Here is a tiny trained network, its code and every weight. The questions are about switching its units off for an input and a target symbol, where a switched-off unit gives its printed mean instead of its output.

import numpy as np


def w(rows, s, z=0):
    codes = np.array(rows[::2]) - 128.0
    scale = np.full(codes.shape[1], s)
    scale[-1] = z or s
    return codes * scale


def norm(h):
    return h / np.sqrt((h * h).mean(-1, keepdims=True) + 1e-5)


def f(y):
    return y / 2 * (1 + np.tanh(0.7978845608 * (y + 0.044715 * y**3)))


def softmax(a):
    e = np.exp(a - a.max(-1, keepdims=True))
    return e / e.sum(-1, keepdims=True)


def log_softmax(a):
    a = a - a.max(-1, keepdims=True)
    return a - np.log(np.exp(a).sum(-1, keepdims=True))


def net(x, mask):
    ids = ['Δαεζθλμπτφω'.index(c) for c in x.split()]
    T = len(ids)
    res = E[ids] + P[:T]
    u = 0
    for l in range(2):
        r = norm(res)
        for j in range(3):
            rows = slice(3 * j, 3 * j + 3)
            q, k, v = (r @ M[l][rows].T for M in (Q, K, V))
            z = softmax(np.where(np.tri(T) > 0, q @ k.T / 3**0.5, -1e9)) @ v
            o = O[l][rows]
            res = res + np.where(mask[u + j], z, o[:, -1]) @ o[:, :-1]
        u += 3
        y = f(norm(res) @ A[l][:, :-1].T + A[l][:, -1])
        res = res + np.where(mask[u : u + 4], y, B[l][:, -1]) @ B[l][:, :-1]
        u += 4
    return log_softmax(norm(res)[-1] @ U[:, :-1].T + U[:, -1])


Q, K, V, O, A, B = {}, {}, {}, {}, {}, {}
E = w([
[147,145,146,129,125,129,80,107],'Δ',
[123,143,110,153,174,137,118,116],'α',
[131,106,129,99,141,129,106,106],'ε',
[110,108,151,141,119,119,85,145],'ζ',
[125,132,146,88,123,153,85,136],'θ',
[133,123,136,170,140,95,115,103],'λ',
[101,115,113,135,163,134,132,139],'μ',
[116,103,120,121,157,128,122,111],'π',
[114,127,111,108,166,157,128,124],'τ',
[118,85,127,118,141,103,158,108],'φ',
[254,66,80,174,128,176,130,135],'ω',
],0.034)
P = w([
[115,170,193,87,209,59,110,155],'0',
[66,101,108,167,102,192,128,47],'1',
[92,104,35,145,104,144,86,86],'2',
[170,114,55,121,183,83,79,168],'3',
[180,98,182,167,184,175,154,152],'4',
[104,80,143,189,108,225,140,79],'5',
[107,48,63,157,165,118,30,81],'6',
[250,76,155,144,246,80,82,127],'7',
],0.013)
Q[0] = w([
[133,137,130,127,120,131,133,133],'0.h0',
[128,133,130,125,125,127,129,131],'0.h0',
[128,117,131,125,137,118,129,135],'0.h0',
[152,53,63,143,157,137,57,110],'0.h1',
[123,189,69,81,114,28,110,164],'0.h1',
[152,122,213,92,241,78,115,159],'0.h1',
[63,148,142,99,187,69,77,106],'0.h2',
[92,133,254,134,151,171,191,100],'0.h2',
[156,143,158,103,181,78,133,182],'0.h2',
],0.038)
K[0] = w([
[119,131,124,127,125,133,121,119],'0.h0',
[123,124,127,130,133,132,123,119],'0.h0',
[126,123,126,130,127,130,129,119],'0.h0',
[212,70,134,161,142,171,131,174],'0.h1',
[84,146,218,121,167,139,142,82],'0.h1',
[121,118,114,152,73,184,144,93],'0.h1',
[168,78,139,168,131,208,162,149],'0.h2',
[129,127,3,113,78,104,103,161],'0.h2',
[93,114,139,150,71,174,127,77],'0.h2',
],0.043)
V[0] = w([
[66,162,114,113,138,103,110,115],'0.h0',
[104,163,180,90,168,80,132,122],'0.h0',
[91,128,190,159,121,165,141,89],'0.h0',
[155,153,152,27,119,227,26,142],'0.h1',
[145,112,196,197,44,85,53,153],'0.h1',
[103,4,122,8,103,110,204,144],'0.h1',
[88,140,112,144,95,146,173,219],'0.h2',
[87,62,131,139,155,163,72,179],'0.h2',
[115,141,135,94,97,160,117,147],'0.h2',
],0.034)
O[0] = w([
[128,98,106,72,127,110,138,113,129],'0.h0',
[140,102,131,76,143,104,182,172,152],'0.h0',
[135,100,97,128,155,128,117,131,112],'0.h0',
[83,125,248,174,124,226,85,175,183],'0.h1',
[61,113,143,181,90,82,195,97,91],'0.h1',
[207,184,146,114,81,75,93,251,100],'0.h1',
[87,131,138,94,71,197,94,130,2],'0.h2',
[116,68,156,134,109,58,88,90,212],'0.h2',
[79,101,129,162,133,149,111,124,94],'0.h2',
],0.023,0.03)
A[0] = w([
[150,133,125,116,184,204,147,118,129],'0.n0',
[90,66,167,113,148,134,100,69,71],'0.n1',
[69,252,216,127,165,70,131,159,3],'0.n2',
[176,82,106,81,148,89,180,91,128],'0.n3',
],0.032,0.0057)
B[0] = w([
[127,135,89,159,122,68,125,174,162],'0.n0',
[131,194,94,139,157,142,148,169,252],'0.n1',
[105,228,109,51,118,105,92,1,184],'0.n2',
[70,135,104,147,96,134,75,119,239],'0.n3',
],0.026,0.019)
Q[1] = w([
[128,45,161,20,163,77,139,153],'1.h0',
[155,170,74,150,86,106,124,137],'1.h0',
[159,174,159,153,124,107,121,163],'1.h0',
[124,113,63,166,172,201,100,140],'1.h1',
[153,132,183,100,171,163,143,119],'1.h1',
[158,158,99,252,136,110,25,99],'1.h1',
[176,190,113,220,67,118,85,131],'1.h2',
[117,113,201,99,163,128,149,153],'1.h2',
[125,139,103,227,100,166,103,96],'1.h2',
],0.037)
K[1] = w([
[178,124,98,250,106,113,29,106],'1.h0',
[85,155,92,49,148,92,145,169],'1.h0',
[165,153,160,108,121,132,162,183],'1.h0',
[160,105,84,105,150,243,160,112],'1.h1',
[135,173,166,133,193,163,117,103],'1.h1',
[234,90,100,251,69,185,81,81],'1.h1',
[196,28,123,138,150,78,172,155],'1.h2',
[105,189,203,142,120,125,92,102],'1.h2',
[93,48,106,151,148,135,139,170],'1.h2',
],0.03)
V[1] = w([
[202,112,144,181,162,133,80,126],'1.h0',
[182,149,98,103,83,135,166,122],'1.h0',
[67,158,122,65,127,133,15,90],'1.h0',
[206,77,119,184,126,160,179,167],'1.h1',
[193,122,192,112,115,71,131,24],'1.h1',
[160,252,180,115,213,153,161,81],'1.h1',
[149,164,113,121,163,112,155,126],'1.h2',
[170,137,155,182,130,110,112,115],'1.h2',
[138,73,188,94,151,110,143,148],'1.h2',
],0.042)
O[1] = w([
[111,139,116,139,149,105,237,139,172],'1.h0',
[114,154,159,173,72,119,135,98,71],'1.h0',
[125,37,235,119,189,186,92,136,253],'1.h0',
[240,93,158,132,108,174,201,155,85],'1.h1',
[180,79,167,87,114,49,70,38,216],'1.h1',
[151,111,114,254,180,48,41,128,194],'1.h1',
[140,105,145,108,106,110,167,119,177],'1.h2',
[126,139,63,135,141,88,160,174,185],'1.h2',
[105,97,97,195,166,131,141,76,138],'1.h2',
],0.024)
A[1] = w([
[34,71,167,135,106,80,84,176,64],'1.n0',
[185,126,179,69,128,51,164,141,2],'1.n1',
[97,113,111,114,191,137,101,87,31],'1.n2',
[254,191,175,188,116,154,94,99,62],'1.n3',
],0.041,0.0092)
B[1] = w([
[175,200,186,175,1,129,186,147,242],'1.n0',
[101,43,71,224,91,160,70,146,255],'1.n1',
[152,177,44,107,131,121,101,146,250],'1.n2',
[230,99,110,209,182,223,163,87,234],'1.n3',
],0.031,0.019)
U = w([
[38,1,111,172,49,136,101,147,33],'Δ',
[135,102,209,49,62,163,117,106,235],'α',
[16,128,102,200,168,122,215,107,75],'ε',
[208,141,71,94,47,71,167,198,126],'ζ',
[42,169,202,218,70,200,77,165,13],'θ',
[107,181,167,148,14,113,230,126,254],'λ',
[160,142,196,156,136,25,101,104,169],'μ',
[122,186,55,114,130,189,43,123,44],'π',
[194,155,124,151,93,217,158,81,74],'τ',
[155,95,168,79,181,120,174,218,180],'φ',
[104,75,112,64,133,79,204,19,177],'ω',
],0.009,0.0043)

Each question gives the input, a string of symbols that net reads in full, and the target symbol t.
The units are the heads (3 rows each of Q, K, V and O) and the neurons (one row each of A and B). Each row of codes is followed by its name. A weight is (code - 128) times the scale printed after its matrix; where a second scale follows, it is the last column's (O, A, B and U).
mask holds one flag per unit, layer by layer, with each layer's heads first. A switched-off unit (its flag False) gives its mean, the last column of its rows in O or B, instead of its output. The means were averaged over made-up inputs and are rounded, as every weight is.
A unit's drop is (log p(t) with every unit on - log p(t) with that unit switched off) / (log p(t) with every unit on - log p(t) with every unit switched off).
The circuit of an input: a set's keep is (log p(t) with only the set's units on - log p(t) with every unit switched off) / (log p(t) with every unit on - log p(t) with every unit switched off). Starting from the 12 units with the biggest drops (on a tie, the unit counted first), units are removed one at a time, each time the one whose removal leaves the highest keep (on an exact tie, the one counted first), for as long as the keep stays at least 0.8.
circuit, biggest first: the units of the circuit, biggest drop first
k most important neurons: the k neurons with the biggest drops, biggest first
top k neurons in layer l: the k neurons of layer l with the biggest drops, biggest first
which heads matter: for each layer, one digit per head in row order, 1 if its drop is at least 0.15 and else 0, layers parted by /
input λ Δ Δ, target ω: which heads matter -> 010 / 000
input ω λ ω π ζ, target τ: 3 most important neurons -> 1.n3; 0.n2; 0.n0
input α Δ Δ λ λ α τ μ, target π: top 2 neurons in layer 0 -> 0.n3; 0.n1
input π λ φ ε ε ω ε, target ω: top 3 neurons in layer 0 -> 0.n2; 0.n3; 0.n1
input τ ζ α τ ω ω ζ τ, target τ: circuit, biggest first -> 1.h1; 0.n2
input ε ε λ τ ε ζ ε θ, target λ: circuit, biggest first -> 0.h1; 1.n0
input ω ω μ μ, target τ: circuit, biggest first -> 0.h0; 1.n3
input τ θ ε φ ε λ, target ζ: circuit, biggest first -> 0.h1
input ε ε α ω ε, target Δ: 2 most important neurons -> 0.n2; 1.n1
input α α α π π, target π: which heads matter -> 010 / 000
input μ λ τ ε ω τ τ, target θ: which heads matter -> 111 / 110
input Δ τ μ τ ω τ ε ε, target ζ: top 3 neurons in layer 0 -> 0.n1; 0.n2; 0.n3
input φ ω μ ω ζ φ, target τ: top 2 neurons in layer 0 -> 0.n2; 0.n3
input ε φ λ α θ λ λ, target θ: circuit, biggest first -> 0.h1
input ε ε τ π ε π, target Δ: 2 most important neurons -> 1.n1; 0.n2
input ε ε π τ τ, target Δ: which heads matter -> 010 / 010
input ε α θ τ ε π μ ε, target Δ: which heads matter -> 010 / 010
input ζ α λ α μ ω, target π: 2 most important neurons -> 0.n1; 0.n2
input θ ω ε α Δ Δ ε Δ, target φ: top 2 neurons in layer 0 -> 0.n2; 0.n1
input ε ε θ α ω ε ε τ, target Δ: 2 most important neurons -> 0.n2; 1.n1
input Δ ω π θ, target ζ: 2 most important neurons -> 0.n3; 0.n2
input τ α λ θ ω μ Δ, target ε: 2 most important neurons -> 0.n3; 0.n1
input μ φ μ ε α Δ ε, target π: top 2 neurons in layer 0 -> 0.n1; 0.n3
input Δ Δ ε φ ω α, target ζ: which heads matter -> 011 / 111
input ε ε θ α ω, target Δ: 4 most important neurons -> 0.n2; 0.n3; 1.n1; 0.n1
input μ ε ε α Δ ε ω ε, target θ: most important neuron -> 0.n1
input ζ τ α ω ζ π π, target π: 2 most important neurons -> 0.n1; 0.n2
